Here is a tiny trained network, its code and every weight. The questions are about switching its units off for an input and a class, where a switched-off unit gives its printed mean instead of its output.

import numpy as np


def w(rows, s, z=0):
    codes = np.array(rows[::2]) - 128.0
    scale = np.full(codes.shape[1], s)
    scale[-1] = z or s
    return codes * scale


def norm(h):
    return h / np.sqrt((h * h).mean(-1, keepdims=True) + 1e-5)


def f(y):
    return np.maximum(y, 0)


def log_softmax(a):
    a = a - a.max(-1, keepdims=True)
    return a - np.log(np.exp(a).sum(-1, keepdims=True))


def net(x, mask):
    res = np.array(x, float).reshape(1, 5) / 4 @ E
    u = 0
    for l in range(3):
        y = f(norm(res) @ A[l][:, :-1].T + A[l][:, -1])
        res = res + np.where(mask[u : u + 7], y, B[l][:, -1]) @ B[l][:, :-1]
        u += 7
    return log_softmax(norm(res)[-1] @ U[:, :-1].T + U[:, -1])


A, B = {}, {}
E = w([
[32,101,158,251,45],'x0',
[144,98,80,71,179],'x1',
[184,130,158,186,128],'x2',
[98,136,135,140,216],'x3',
[92,56,56,77,204],'x4',
],0.0026)
A[0] = w([
[126,141,98,79,254,237],'L0N1',
[68,120,161,143,159,188],'L0N2',
[143,111,126,85,192,224],'L0N3',
[63,197,135,179,166,67],'L0N4',
[128,200,149,106,111,65],'L0N5',
[172,212,167,90,111,254],'L0N6',
[109,130,43,48,29,165],'L0N7',
],0.0048,0.00076)
B[0] = w([
[139,114,4,137,120,254],'L0N1',
[214,123,115,77,98,178],'L0N2',
[160,197,51,195,167,207],'L0N3',
[219,41,163,149,51,175],'L0N4',
[166,156,143,66,193,167],'L0N5',
[62,134,155,223,154,222],'L0N6',
[20,14,235,142,227,217],'L0N7',
],0.0037,0.0033)
A[1] = w([
[176,146,170,149,26,120],'L1N1',
[66,52,80,122,57,80],'L1N2',
[160,217,109,126,156,63],'L1N3',
[6,143,103,181,98,54],'L1N4',
[119,93,190,95,179,150],'L1N5',
[177,3,185,115,171,254],'L1N6',
[225,204,75,105,126,144],'L1N7',
],0.0037,0.00092)
B[1] = w([
[147,168,103,88,198,248],'L1N1',
[166,77,122,27,98,235],'L1N2',
[92,25,63,87,180,183],'L1N3',
[219,62,44,71,179,219],'L1N4',
[85,116,253,128,123,175],'L1N5',
[65,195,209,62,51,255],'L1N6',
[153,30,71,62,174,228],'L1N7',
],0.0033,0.002)
A[2] = w([
[124,143,72,106,119,75],'L2N1',
[132,105,188,174,68,143],'L2N2',
[214,140,119,96,200,115],'L2N3',
[153,86,83,58,153,233],'L2N4',
[123,183,116,82,254,246],'L2N5',
[160,210,186,211,123,196],'L2N6',
[81,37,131,89,106,214],'L2N7',
],0.0052,0.0012)
B[2] = w([
[207,119,117,188,141,160],'L2N1',
[113,141,70,69,153,220],'L2N2',
[116,152,137,139,170,212],'L2N3',
[133,238,219,199,157,253],'L2N4',
[210,63,17,189,84,244],'L2N5',
[21,148,201,87,254,218],'L2N6',
[190,168,118,120,52,243],'L2N7',
],0.0043,0.0038)
U = w([
[38,153,228,95,138,215],'0',
[191,131,22,148,211,180],'1',
[156,94,99,69,1,5],'2',
],0.0094,0.0017)

Each question gives the input, the list of numbers given to net, and the class t.
The units are the neurons (one row each of A and B). Each row of codes is followed by its name. A weight is (code - 128) times the scale printed after its matrix; where a second scale follows, it is the last column's (A, B and U).
mask holds one flag per neuron, layer by layer. A switched-off neuron (its flag False) gives its mean, the last column of its row in B, instead of its output. The means were averaged over made-up inputs and are rounded, as every weight is.
A unit's drop is (log p(t) with every unit on - log p(t) with that unit switched off) / (log p(t) with every unit on - log p(t) with every unit switched off).
The circuit of an input: a set's keep is (log p(t) with only the set's units on - log p(t) with every unit switched off) / (log p(t) with every unit on - log p(t) with every unit switched off). Starting from the 12 units with the biggest drops (on a tie, the unit counted first), units are removed one at a time, each time the one whose removal leaves the highest keep (on an exact tie, the one counted first), for as long as the keep stays at least 0.8.
units of the circuit, in order: the units of the circuit, biggest drop first
top k neurons: the k neurons with the biggest drops, biggest first
k most important neurons of layer l: the k neurons of layer l with the biggest drops, biggest first
drop when u is switched off: that unit's drop, to one decimal
input [-2,-5,2,-1,-5], class 0: units of the circuit, in order	L2N6
input [0,5,8,-7,0], class 0: units of the circuit, in order	L0N1, L2N5, L1N6
input [-1,2,7,-7,3], class 0: units of the circuit, in order	L2N5, L1N6
input [-4,-6,7,6,-5], class 0: top 2 neurons	L2N6, L0N1
input [0,6,5,-6,-8], class 0: units of the circuit, in order	L2N6, L2N5
input [6,7,-8,-5,-2], class 0: top 2 neurons	L0N7, L2N5
input [-1,-4,4,8,-2], class 0: 2 most important neurons of layer 2	L2N6, L2N5
input [4,8,1,-8,5], class 0: 2 most important neurons of layer 0	L0N7, L0N1
input [4,-2,-8,-2,0], class 2: top 2 neurons	L2N7, L2N6
input [5,0,-7,7,-2], class 2: top 2 neurons	L0N4, L2N6
input [4,5,0,5,0], class 2: drop when L1N1 is switched off	0.1
input [7,-4,-2,8,1], class 2: drop when L1N4 is switched off	0.2
